Input:
[[126 137 131 131 126 132 127 128 130 128 138 127]
 [122 130 129 125 128 118 128 124 125 116 126 118]
 [127 155 151 142 134 138 133 129 138 127 152 125]
 [117 133 131 126 120 119 127 122 129 124 132 120]
 [128 153 153 140 146 134 133 127 139 125 151 127]
 [130 105  99 132 128 130 129 131 118 126 110 125]
 [136 123 122 122 121 123 123 135 125 135 118 135]
 [124 136 130 124 122 124 120 132 123 128 132 129]]
Output: 127

Input:
[[136 139 142 137 140 139 121]
 [135 142 142 138 141 132 125]
 [131 129 126 125 124 115 121]
 [147 132 118 119 108 107 112]
 [128 130 136 136 137 115 139]
 [138 136 136 130 139 133 125]
 [142 128 115 127 112 134 119]
 [125 124 123 127 128 117 117]
 [157 132 121 122 110 113 113]]
Output: 121

Input:
[[134 125 137 131 115 130 131 125 137 133 131 124 128 127]
 [108 122 119 131 157 129 130 122 106 107 122 124 128 123]
 [131 131 133 126 135 127 127 128 133 131 133 131 127 130]
 [152 134 132 123 103 130 124 125 149 137 138 136 134 131]
 [145 124 126 133 120 126 132 129 136 138 127 124 127 125]]
Output: 127

Input:
[[128 127 126 128 143 136 125 126 136 129 139 122 129]
 [126 127 128 127 121 139 126 127 140 129 128 129 131]
 [124 124 124 124 128 123 124 124 143 123 136 122 125]
 [131 133 130 126 119 124 137 134 126 122 112 139 118]
 [127 126 127 125 131 119 127 127 130 123 145 124 122]
 [128 129 127 128 123 125 128 128 121 145 128 135 149]
 [130 131 129 128 131 126 135 132 128 121 112 131 116]
 [130 132 132 131 120 144 130 131 123 136 124 137 138]
 [129 131 131 131 121 144 129 130 123 137 124 136 139]
 [127 125 123 128 153 128 127 125 138 128 130 115 126]
 [126 127 126 125 123 124 127 127 140 121 122 128 121]
 [127 127 127 126 122 130 124 127 137 131 143 130 134]]
Output: 129

Input:
[[130 131 129 127 137 126 129]
 [125 125 116 130 123 134 124]
 [134 133 130 130 132 131 131]
 [124 125 127 132 123 133 126]
 [121 132 131 119 124 124 126]
 [130 131 125 127 136 127 130]
 [139 129 119 133 124 128 128]
 [135 133 157 132 130 131 130]
 [132 129 132 127 134 132 132]
 [132 132 125 128 135 128 131]]
Output: 129

Input:
[[136 111 111 136 130 124 141 121 120 140 120 119]
 [118 127 123 145 118 121 145 125 124 131 139 116]
 [136 144 128 133 108 133 136 137 138 136 134 130]
 [154 138 131 114 133 106 123 128 128 145 120 134]
 [121 120 126 133 136 143 119 134 132 107 121 144]
 [134 118 118 115 118 139 126 131 135 141 117 120]
 [123 129 110 138 117 127 132 151 149 114 120 118]]
Output: 119
---
[[127 145 129 138 132]
 [126 150 138 150 125]
 [129 114 128 125 128]] yields 145

[[130 126 129 122 127 127 125]
 [120 127 132 113 141 132 122]
 [146 116 114 127 123 113 101]] yields 126

[[147 134 137 125 122 136]
 [146 130 134 133 105 150]
 [134 121 142 141 105 147]] yields 134

[[125 125 125 136]
 [127 134 132 158]
 [135 126 116 127]] yields 125

[[118 141 111 106 109 105 133]
 [138 146 121 155 155 126 110]
 [111 111 115 127 127 108 143]] yields 141

[[131 124 134 125 125]
 [120 140 126 130 137]
 [133 105 116 101 128]] yields 124

[[108 133 150 148 149 129]
 [132 119 107 118 135 107]
 [118 107 134 107 134 121]] yields 133
---
[130 102 134 154 105 141]
141
[132 152 131 143 124 132]
132
[128 144 158 157 109 115]
115
[151 132 135 112 142 136]
136
[150 129 126 145 121 141 117]
117
[158 142 124 114 123 143 144]
144
[121 124 150 125 105]
105
[151 109 146 110 145 148]
148
[128 137 150 131]
131
---
[108 124 109 128 145 150 152]: 152
[128 117 110 126 156 118 131]: 131
[148 125 154 128 155 114]: 114
[150 104 156 113 147 154 126]: 126
[149 108 133 142 105]: 105
[131 121 155 120 149]: 149
[140 104 131  99 143]: 143
[124 131  99 126 115]: 115
[128 131 146 143 148 154]: 154
---
array([[136, 132, 105, 109],
       [124, 128, 155, 152]]) yields 128

array([147, 110, 145, 149, 104]) yields 110

array([[105, 101, 102, 112],
       [128, 127, 128, 129],
       [130, 128, 128, 128]]) yields 128

array([[151, 104, 153, 151, 149],
       [108, 147, 108, 110, 108],
       [110, 146, 110, 109, 105]]) yields 146

array([[112, 152, 111, 150],
       [111, 153, 109, 149],
       [108, 154, 107, 154]]) yields 154

array([[108, 111, 108, 147, 148],
       [106, 104, 104, 152, 153]]) yields 104

array([127, 105, 127, 135]) yields 105

array([101, 155, 106, 104, 102, 105]) yields 155

array([140, 128, 133, 104, 125, 130]) yields 128
---
array([[129, 121, 134, 123],
       [115, 121, 147, 112],
       [103, 136, 138, 130]]) -> 129, 130

array([[126, 151, 132, 142, 124, 114],
       [124, 136, 124, 133, 112, 138]]) -> 126, 138

array([[158, 149, 115, 128, 132, 149],
       [105, 113, 143, 132, 128, 113]]) -> 158, 113

array([[128, 128, 128, 128],
       [145, 139, 157, 101],
       [103, 119, 109, 141]]) -> 128, 141

array([145, 122,  98, 119, 104]) -> 145, 104

array([143, 116, 125, 148, 105, 114, 122]) -> 143, 122
---
[128 153 149 124 107 100 121] => 153, 149

[128 125 127 123 157 132] => 157, 132

[158 107 143 139 123 118 124] => 158, 143

[[111 144 147 105]
 [132 124 124 133]] => 147, 144

[[102 119 112 115 128 154]
 [148 137 141 139 130 112]] => 154, 148

[112 110 110 147 151 149] => 151, 149

[100 111 127 138 125 116] => 138, 127
---
[102 122 121 101] --> 102

[ 99 137 101 131 117] --> 101

[118 108 110 132 152 135 118] --> 110

[155 114 106 108 112] --> 108

[114 130 150 137 130 124] --> 124

[[153 118 112 140]
 [100 137 144 117]
 [126 144 144 111]] --> 111

[104 105 155 151 153 158] --> 105
---
115,121,99,135,126,139 Out: 115
107,112,123,132,124,117 Out: 107
129,143,138,126,149,129,107 Out: 129
113,138,105,120,129 Out: 113
123,150,135,135,129,130 Out: 123
134,106,143,135,146 Out: 134
151,130,129,130 Out: 151
145,126,124,107 Out: 145
---
[150 151 146 109 107 105 104]
109
[117 105 120 122 102 107 111]
111
[108 138 100 141 107]
108
[105 110 106 107 103]
106
[101 119 128 126 129]
126
[107 105  98 133 113 128 116]
113
